Below is a small trained network, with its code and all its weights. Each question gives an input and a class and asks what happens when units are switched off, that is, made to give their printed mean instead of their output.

import numpy as np


def w(rows, s, z=0):
    codes = np.array(rows[::2]) - 128.0
    scale = np.full(codes.shape[1], s)
    scale[-1] = z or s
    return codes * scale


def norm(h):
    return h / np.sqrt((h * h).mean(-1, keepdims=True) + 1e-5)


def f(y):
    return y / 2 * (1 + np.tanh(0.7978845608 * (y + 0.044715 * y**3)))


def log_softmax(a):
    a = a - a.max(-1, keepdims=True)
    return a - np.log(np.exp(a).sum(-1, keepdims=True))


def net(x, mask):
    res = np.array(x, float).reshape(1, 4) / 4 @ E
    u = 0
    for l in range(2):
        y = f(norm(res) @ A[l][:, :-1].T + A[l][:, -1])
        res = res + np.where(mask[u : u + 16], y, B[l][:, -1]) @ B[l][:, :-1]
        u += 16
    return log_softmax(norm(res)[-1] @ U[:, :-1].T + U[:, -1])


A, B = {}, {}
E = w([
[148,84,123,62,254],'x0',
[128,123,126,130,128],'x1',
[183,92,230,160,137],'x2',
[248,125,85,106,50],'x3',
],0.0063)
A[0] = w([
[160,121,74,99,105,81],'0.n1',
[148,106,135,144,134,108],'0.n2',
[129,150,6,106,122,97],'0.n3',
[105,129,205,135,145,94],'0.n4',
[39,132,37,125,145,145],'0.n5',
[204,112,153,133,121,46],'0.n6',
[155,102,132,144,163,107],'0.n7',
[207,109,92,78,208,4],'0.n8',
[133,155,95,111,144,138],'0.n9',
[156,117,149,116,119,97],'0.n10',
[168,97,108,68,219,229],'0.n11',
[71,135,155,148,116,93],'0.n12',
[131,101,146,141,133,143],'0.n13',
[115,120,128,105,204,78],'0.n14',
[112,97,143,140,123,127],'0.n15',
[114,115,164,159,146,93],'0.n16',
],0.017,0.0045)
B[0] = w([
[90,107,127,170,124,158],'0.n1',
[150,142,150,118,130,135],'0.n2',
[58,97,180,178,142,191],'0.n3',
[86,101,178,149,143,168],'0.n4',
[175,175,95,46,139,220],'0.n5',
[190,176,107,115,102,170],'0.n6',
[128,146,160,112,166,148],'0.n7',
[86,83,202,3,101,197],'0.n8',
[78,142,92,108,104,147],'0.n9',
[153,150,132,123,119,140],'0.n10',
[154,56,54,168,206,245],'0.n11',
[115,122,180,68,154,159],'0.n12',
[138,140,165,130,141,142],'0.n13',
[161,184,89,223,103,189],'0.n14',
[123,127,151,132,138,136],'0.n15',
[99,110,158,138,136,149],'0.n16',
],0.033,0.013)
A[1] = w([
[56,188,131,90,88,122],'1.n1',
[196,120,46,112,108,107],'1.n2',
[151,178,108,181,167,109],'1.n3',
[107,106,108,218,143,8],'1.n4',
[142,94,34,131,191,4],'1.n5',
[192,227,100,128,46,66],'1.n6',
[61,196,103,228,57,20],'1.n7',
[119,79,206,98,107,90],'1.n8',
[140,180,9,145,110,38],'1.n9',
[51,176,193,163,80,67],'1.n10',
[77,100,141,120,171,108],'1.n11',
[127,106,108,224,121,85],'1.n12',
[192,86,107,115,99,35],'1.n13',
[50,57,104,147,55,58],'1.n14',
[177,126,123,24,105,28],'1.n15',
[166,165,99,44,175,67],'1.n16',
],0.016,0.0032)
B[1] = w([
[233,86,154,119,184,169],'1.n1',
[78,220,149,129,119,221],'1.n2',
[96,75,67,120,122,168],'1.n3',
[186,81,143,117,184,171],'1.n4',
[87,206,184,150,40,249],'1.n5',
[203,90,135,253,59,210],'1.n6',
[174,137,212,55,46,158],'1.n7',
[56,195,106,149,156,197],'1.n8',
[58,157,66,166,108,190],'1.n9',
[126,197,219,83,86,188],'1.n10',
[159,104,102,186,95,217],'1.n11',
[168,94,136,103,209,165],'1.n12',
[151,168,112,99,153,160],'1.n13',
[117,61,69,87,56,178],'1.n14',
[177,122,125,71,191,218],'1.n15',
[146,148,62,81,148,255],'1.n16',
],0.033,0.0079)
U = w([
[192,159,94,30,197,233],'0',
[159,80,226,53,27,6],'1',
[45,226,27,172,126,133],'2',
[24,24,76,124,109,125],'3',
[29,201,246,151,142,111],'4',
[219,171,124,245,54,100],'5',
[144,70,140,247,226,82],'6',
],0.016,0.0023)

Each question gives the input, the list of numbers given to net, and the class t.
The units are the neurons (one row each of A and B). Each row of codes is followed by its name. A weight is (code - 128) times the scale printed after its matrix; where a second scale follows, it is the last column's (A, B and U).
mask holds one flag per neuron, layer by layer. A switched-off neuron (its flag False) gives its mean, the last column of its row in B, instead of its output. The means were averaged over made-up inputs and are rounded, as every weight is.
A unit's drop is (log p(t) with every unit on - log p(t) with that unit switched off) / (log p(t) with every unit on - log p(t) with every unit switched off).
unit that matters most: the unit with the biggest drop
k most important neurons: the k neurons with the biggest drops, biggest first
top k neurons in layer l: the k neurons of layer l with the biggest drops, biggest first
input [5,-2,-2,8], class 3: unit that matters most -> 0.n8
input [7,0,-7,4], class 3: top 2 neurons in layer 0 -> (0.n8; 0.n3)
input [-7,-1,0,6], class 1: 4 most important neurons -> (0.n11; 0.n5; 1.n7; 0.n14)
input [-8,-6,-2,-1], class 0: top 2 neurons in layer 0 -> (0.n14; 0.n11)
input [-3,0,5,6], class 5: 2 most important neurons -> (1.n6; 0.n11)
input [-1,7,6,7], class 5: 4 most important neurons -> (1.n6; 0.n11; 0.n8; 0.n5)
input [-7,5,6,0], class 4: 2 most important neurons -> (0.n5; 0.n11)
input [1,-1,8,-5], class 6: 2 most important neurons -> (0.n8; 1.n5)
input [-3,7,1,6], class 5: 2 most important neurons -> (0.n11; 0.n6)
input [-8,-4,7,0], class 4: top 3 neurons in layer 0 -> (0.n5; 0.n11; 0.n14)
input [5,0,0,-2], class 2: 2 most important neurons -> (0.n3; 0.n14)
input [6,-6,-8,-1], class 2: 2 most important neurons -> (0.n5; 0.n11)
input [3,-6,6,0], class 6: 2 most important neurons -> (0.n5; 0.n4)
input [-4,-2,-6,-1], class 0: 2 most important neurons -> (0.n5; 0.n11)
input [1,2,-6,5], class 3: unit that matters most -> 0.n14
input [-7,4,0,5], class 1: 3 most important neurons -> (0.n11; 0.n5; 1.n7)
input [-2,6,-6,4], class 1: 2 most important neurons -> (0.n11; 0.n3)
input [-4,2,2,1], class 5: top 2 neurons in layer 0 -> (0.n8; 0.n3)
input [-4,2,1,2], class 5: 2 most important neurons -> (0.n8; 0.n3)
input [-3,6,3,0], class 4: unit that matters most -> 0.n5
input [4,-7,6,0], class 6: top 2 neurons in layer 0 -> (0.n5; 0.n4)
input [-5,2,0,8], class 1: top 4 neurons in layer 0 -> (0.n11; 0.n5; 0.n1; 0.n14)
input [-3,6,0,1], class 1: top 3 neurons in layer 0 -> (0.n11; 0.n5; 0.n6)
input [8,2,6,-2], class 6: top 2 neurons in layer 0 -> (0.n11; 0.n5)
input [7,5,2,-1], class 6: top 3 neurons in layer 0 -> (0.n5; 0.n11; 0.n14)
input [5,5,0,-7], class 2: top 3 neurons in layer 0 -> (0.n3; 0.n5; 0.n1)
